Below is a small trained network, with its code and all its weights. Each question gives an input and a target symbol and asks what happens when units are switched off, that is, made to give their printed mean instead of their output.

import numpy as np


def w(rows, s, z=0):
    codes = np.array(rows[::2]) - 128.0
    scale = np.full(codes.shape[1], s)
    scale[-1] = z or s
    return codes * scale


def f(y):
    return y / 2 * (1 + np.tanh(0.7978845608 * (y + 0.044715 * y**3)))


def softmax(a):
    e = np.exp(a - a.max(-1, keepdims=True))
    return e / e.sum(-1, keepdims=True)


def log_softmax(a):
    a = a - a.max(-1, keepdims=True)
    return a - np.log(np.exp(a).sum(-1, keepdims=True))


def net(x, mask):
    ids = ['ΓΞΩαβεφ'.index(c) for c in x.split()]
    T = len(ids)
    res = E[ids] + P[:T]
    q, k, v = (res @ M[0].T for M in (Q, K, V))
    z = softmax(np.where(np.tri(T) > 0, q @ k.T / 4**0.5, -1e9)) @ v
    res = res + np.where(mask[0], z, O[0][:, -1]) @ O[0][:, :-1]
    y = f(res @ A[0][:, :-1].T + A[0][:, -1])
    res = res + np.where(mask[1:13], y, B[0][:, -1]) @ B[0][:, :-1]
    return log_softmax(res[-1] @ U[:, :-1].T + U[:, -1])


Q, K, V, O, A, B = {}, {}, {}, {}, {}, {}
E = w([
[253,124,129],'Γ',
[102,147,173],'Ξ',
[104,141,171],'Ω',
[100,140,221],'α',
[62,190,70],'β',
[153,100,241],'ε',
[175,224,91],'φ',
],0.017)
P = w([
[133,248,91],'0',
[123,143,142],'1',
[127,158,165],'2',
[126,151,163],'3',
[126,154,170],'4',
[124,148,163],'5',
[123,147,162],'6',
[121,147,158],'7',
[123,146,164],'8',
[122,145,163],'9',
[120,145,165],'10',
[122,146,163],'11',
[119,147,162],'12',
[119,150,155],'13',
],0.016)
Q[0] = w([
[149,247,191],'H0',
[142,90,124],'H0',
[108,43,111],'H0',
[145,84,109],'H0',
],0.016)
K[0] = w([
[189,247,116],'H0',
[108,103,136],'H0',
[60,64,165],'H0',
[133,62,136],'H0',
],0.015)
V[0] = w([
[187,93,227],'H0',
[66,154,252],'H0',
[37,166,215],'H0',
[254,119,98],'H0',
],0.0083)
O[0] = w([
[176,49,12,1],'H0',
[81,36,94,89],'H0',
[54,98,67,130],'H0',
[184,110,141,186],'H0',
],0.011,0.0083)
A[0] = w([
[147,165,56,192],'N0',
[202,135,175,196],'N1',
[20,125,144,108],'N2',
[116,121,138,108],'N3',
[126,148,56,99],'N4',
[146,169,133,108],'N5',
[121,85,56,233],'N6',
[13,107,105,3],'N7',
[188,65,156,211],'N8',
[2,152,146,132],'N9',
[135,125,137,73],'N10',
[53,143,155,102],'N11',
],0.0097,0.0058)
B[0] = w([
[77,85,169,143],'N0',
[129,78,132,252],'N1',
[170,134,80,169],'N2',
[123,139,107,128],'N3',
[134,102,126,125],'N4',
[135,148,184,188],'N5',
[44,100,207,131],'N6',
[168,6,104,139],'N7',
[85,88,92,144],'N8',
[136,143,61,207],'N9',
[141,132,131,123],'N10',
[128,156,95,186],'N11',
],0.012,0.014)
U = w([
[255,79,135,3],'Γ',
[165,119,93,133],'Ξ',
[159,118,100,58],'Ω',
[118,85,110,230],'α',
[101,191,108,22],'β',
[17,81,183,214],'ε',
[177,176,169,151],'φ',
],0.008,0.0045)

Each question gives the input, a string of symbols that net reads in full, and the target symbol t.
The units are the heads (4 rows each of Q, K, V and O) and the neurons (one row each of A and B). Each row of codes is followed by its name. A weight is (code - 128) times the scale printed after its matrix; where a second scale follows, it is the last column's (O, A, B and U).
mask holds one flag per unit, heads first, then neurons. A switched-off unit (its flag False) gives its mean, the last column of its rows in O or B, instead of its output. The means were averaged over made-up inputs and are rounded, as every weight is.
A unit's drop is (log p(t) with every unit on - log p(t) with that unit switched off) / (log p(t) with every unit on - log p(t) with every unit switched off).
The circuit of an input: a set's keep is (log p(t) with only the set's units on - log p(t) with every unit switched off) / (log p(t) with every unit on - log p(t) with every unit switched off). Starting from the 12 units with the biggest drops (on a tie, the unit counted first), units are removed one at a time, each time the one whose removal leaves the highest keep (on an exact tie, the one counted first), for as long as the keep stays at least 0.8.
circuit, biggest first: the units of the circuit, biggest drop first
top k neurons: the k neurons with the biggest drops, biggest first
drop when u is switched off: that unit's drop, to one decimal
input ε Ξ Γ β, target ε: circuit, biggest first : (H0, N6, N0)
input α ε β, target α: circuit, biggest first : (H0, N7)
input ε Γ α Γ Ω Γ β, target ε: circuit, biggest first : (H0, N6, N0, N9)
input β β α, target β: circuit, biggest first : (H0, N9, N11)
input β α Ξ β, target β: circuit, biggest first : (H0, N9)
input α Ξ Ξ Ω Ω, target α: top 4 neurons : (N7, N2, N6, N9)
input α Ω Ξ Γ α ε Ξ Γ, target α: top 2 neurons : (N8, N5)
input Γ α Ξ φ α φ Ω Ξ φ ε φ ε ε ε, target Γ: top 2 neurons : (N1, N0)
input β Ξ ε α ε Ξ, target β: top 3 neurons : (N9, N11, N1)
input Γ Γ α φ β φ ε, target Γ: top neuron : (N1)
input β φ β φ β β φ φ ε φ φ Ω, target β: drop when H0 is switched off : 0.4
input α Γ α, target α: drop when N7 is switched off : 0.2
input Γ α φ φ α Ξ β Ω, target Γ: drop when N1 is switched off : 0.1
